Below are the code and all the weights of a small trained network. Each question names an input and a class and asks about switching units off, where a switched-off unit gives its printed mean instead of its output.

import numpy as np


def w(rows, s, z=0):
    codes = np.array(rows[::2]) - 128.0
    scale = np.full(codes.shape[1], s)
    scale[-1] = z or s
    return codes * scale


def norm(h):
    return h / np.sqrt((h * h).mean(-1, keepdims=True) + 1e-5)


def f(y):
    return y / 2 * (1 + np.tanh(0.7978845608 * (y + 0.044715 * y**3)))


def log_softmax(a):
    a = a - a.max(-1, keepdims=True)
    return a - np.log(np.exp(a).sum(-1, keepdims=True))


def net(x, mask):
    res = np.array(x, float).reshape(1, 3) / 4 @ E
    u = 0
    for l in range(3):
        y = f(norm(res) @ A[l][:, :-1].T + A[l][:, -1])
        res = res + np.where(mask[u : u + 6], y, B[l][:, -1]) @ B[l][:, :-1]
        u += 6
    return log_softmax(norm(res)[-1] @ U[:, :-1].T + U[:, -1])


A, B = {}, {}
E = w([
[207,132,185,210,101,165,244,2],'x0',
[200,127,132,4,96,112,234,224],'x1',
[219,116,17,58,93,115,79,148],'x2',
],0.0026)
A[0] = w([
[69,145,113,111,131,102,70,114,2],'0.n0',
[2,140,144,95,191,150,135,177,11],'0.n1',
[57,89,117,76,111,115,190,210,1],'0.n2',
[74,68,92,105,116,168,144,114,51],'0.n3',
[144,115,130,103,126,140,135,153,3],'0.n4',
[147,138,62,117,120,107,93,155,155],'0.n5',
],0.0061,0.00085)
B[0] = w([
[65,81,152,84,136,163,203,149,196],'0.n0',
[147,70,117,139,9,110,114,68,252],'0.n1',
[71,254,102,174,152,55,148,123,251],'0.n2',
[125,166,136,175,132,193,121,165,119],'0.n3',
[133,124,138,115,64,121,110,222,134],'0.n4',
[121,124,122,155,194,116,117,129,235],'0.n5',
],0.0052,0.0024)
A[1] = w([
[134,48,137,172,119,179,101,66,134],'1.n0',
[102,152,254,154,90,152,171,95,89],'1.n1',
[37,142,191,119,60,130,176,172,135],'1.n2',
[142,112,46,144,136,122,112,84,23],'1.n3',
[144,126,179,164,222,108,185,115,112],'1.n4',
[54,39,115,126,141,152,41,157,7],'1.n5',
],0.0049,0.0015)
B[1] = w([
[130,95,104,203,52,138,108,105,241],'1.n0',
[89,179,130,73,183,105,96,254,252],'1.n1',
[196,75,208,20,52,135,40,95,214],'1.n2',
[150,161,120,81,65,203,96,151,144],'1.n3',
[117,189,119,137,125,227,54,184,176],'1.n4',
[126,110,137,91,169,211,212,76,208],'1.n5',
],0.005,0.0026)
A[2] = w([
[137,43,102,251,191,113,123,14,47],'2.n0',
[87,97,140,68,198,103,91,194,202],'2.n1',
[212,181,198,31,192,173,188,171,83],'2.n2',
[195,69,96,82,100,55,253,134,4],'2.n3',
[141,84,28,56,180,154,242,91,197],'2.n4',
[147,98,137,154,112,185,232,128,90],'2.n5',
],0.0047,0.0014)
B[2] = w([
[182,148,123,40,124,92,180,198,234],'2.n0',
[166,134,40,152,158,182,215,121,223],'2.n1',
[148,3,137,63,170,156,36,129,252],'2.n2',
[83,164,175,231,156,54,82,93,184],'2.n3',
[90,150,186,210,195,131,180,64,242],'2.n4',
[127,108,105,118,174,65,37,127,144],'2.n5',
],0.0049,0.0024)
U = w([
[36,2,182,85,19,184,117,55,162],'0',
[64,236,185,40,36,1,135,158,68],'1',
[75,95,79,125,245,224,225,32,254],'2',
[123,195,20,101,223,45,194,203,176],'3',
[73,243,218,246,108,198,85,191,116],'4',
[172,61,208,8,204,179,47,217,102],'5',
[250,161,33,149,31,184,148,82,86],'6',
[187,109,205,201,221,19,85,39,47],'7',
],0.0091,0.00073)

Each question gives the input, the list of numbers given to net, and the class t.
The units are the neurons (one row each of A and B). Each row of codes is followed by its name. A weight is (code - 128) times the scale printed after its matrix; where a second scale follows, it is the last column's (A, B and U).
mask holds one flag per neuron, layer by layer. A switched-off neuron (its flag False) gives its mean, the last column of its row in B, instead of its output. The means were averaged over made-up inputs and are rounded, as every weight is.
A unit's drop is (log p(t) with every unit on - log p(t) with that unit switched off) / (log p(t) with every unit on - log p(t) with every unit switched off).
The circuit of an input: a set's keep is (log p(t) with only the set's units on - log p(t) with every unit switched off) / (log p(t) with every unit on - log p(t) with every unit switched off). Starting from the 12 units with the biggest drops (on a tie, the unit counted first), units are removed one at a time, each time the one whose removal leaves the highest keep (on an exact tie, the one counted first), for as long as the keep stays at least 0.8.
units of the circuit, in order: the units of the circuit, biggest drop first
most important unit: the unit with the biggest drop
top k neurons: the k neurons with the biggest drops, biggest first
top k neurons in layer l: the k neurons of layer l with the biggest drops, biggest first
input [3,-7,0], class 4: units of the circuit, in order	(0.n1 1.n4 2.n2)
input [6,8,0], class 5: top 2 neurons	(2.n2 0.n1)
input [-7,7,-5], class 1: units of the circuit, in order	(0.n2 0.n1)
input [-8,-8,1], class 2: units of the circuit, in order	(1.n5 0.n0)
input [-2,-1,1], class 2: top 2 neurons	(0.n5 1.n5)
input [0,-7,2], class 2: top neuron	(1.n5)
input [1,5,-8], class 5: units of the circuit, in order	(1.n1 2.n2)
input [6,0,-7], class 4: top 3 neurons	(0.n0 1.n5 1.n4)
input [-7,6,1], class 3: top 2 neurons	(2.n1 0.n5)
input [1,-4,0], class 4: units of the circuit, in order	(0.n1 1.n4)
input [2,-5,0], class 4: top 4 neurons	(0.n1 1.n4 2.n1 2.n2)
input [7,3,-8], class 5: units of the circuit, in order	(2.n2 1.n1)
input [-4,7,-7], class 1: units of the circuit, in order	(0.n2 0.n1)
input [-5,-5,-8], class 0: units of the circuit, in order	(0.n1)
input [4,-2,1], class 6: units of the circuit, in order	(1.n0 2.n0)
input [0,-5,8], class 2: top 4 neurons	(0.n1 1.n5 2.n4 0.n0)
input [0,-8,-2], class 0: top 2 neurons	(0.n2 1.n0)
input [0,4,6], class 3: top 4 neurons in layer 0	(0.n1 0.n0 0.n5 0.n4)
input [-2,5,-2], class 1: units of the circuit, in order	(0.n2 1.n2)
input [7,3,-1], class 5: most important unit	0.n1
input [-8,2,-8], class 1: top 3 neurons	(0.n2 2.n2 1.n0)
input [-5,2,1], class 3: top 2 neurons	(0.n2 0.n5)
input [4,-6,2], class 6: top 2 neurons	(2.n0 0.n2)
input [1,3,8], class 7: top 2 neurons in layer 1	(1.n1 1.n4)
input [-1,3,6], class 3: top 2 neurons in layer 1	(1.n5 1.n2)
input [5,1,-1], class 5: top 2 neurons in layer 0	(0.n1 0.n5)
input [6,5,1], class 7: units of the circuit, in order	(2.n3)
input [-6,3,0], class 1: top 3 neurons	(0.n2 0.n1 1.n1)
input [-2,0,-2], class 0: top 2 neurons in layer 0	(0.n1 0.n0)
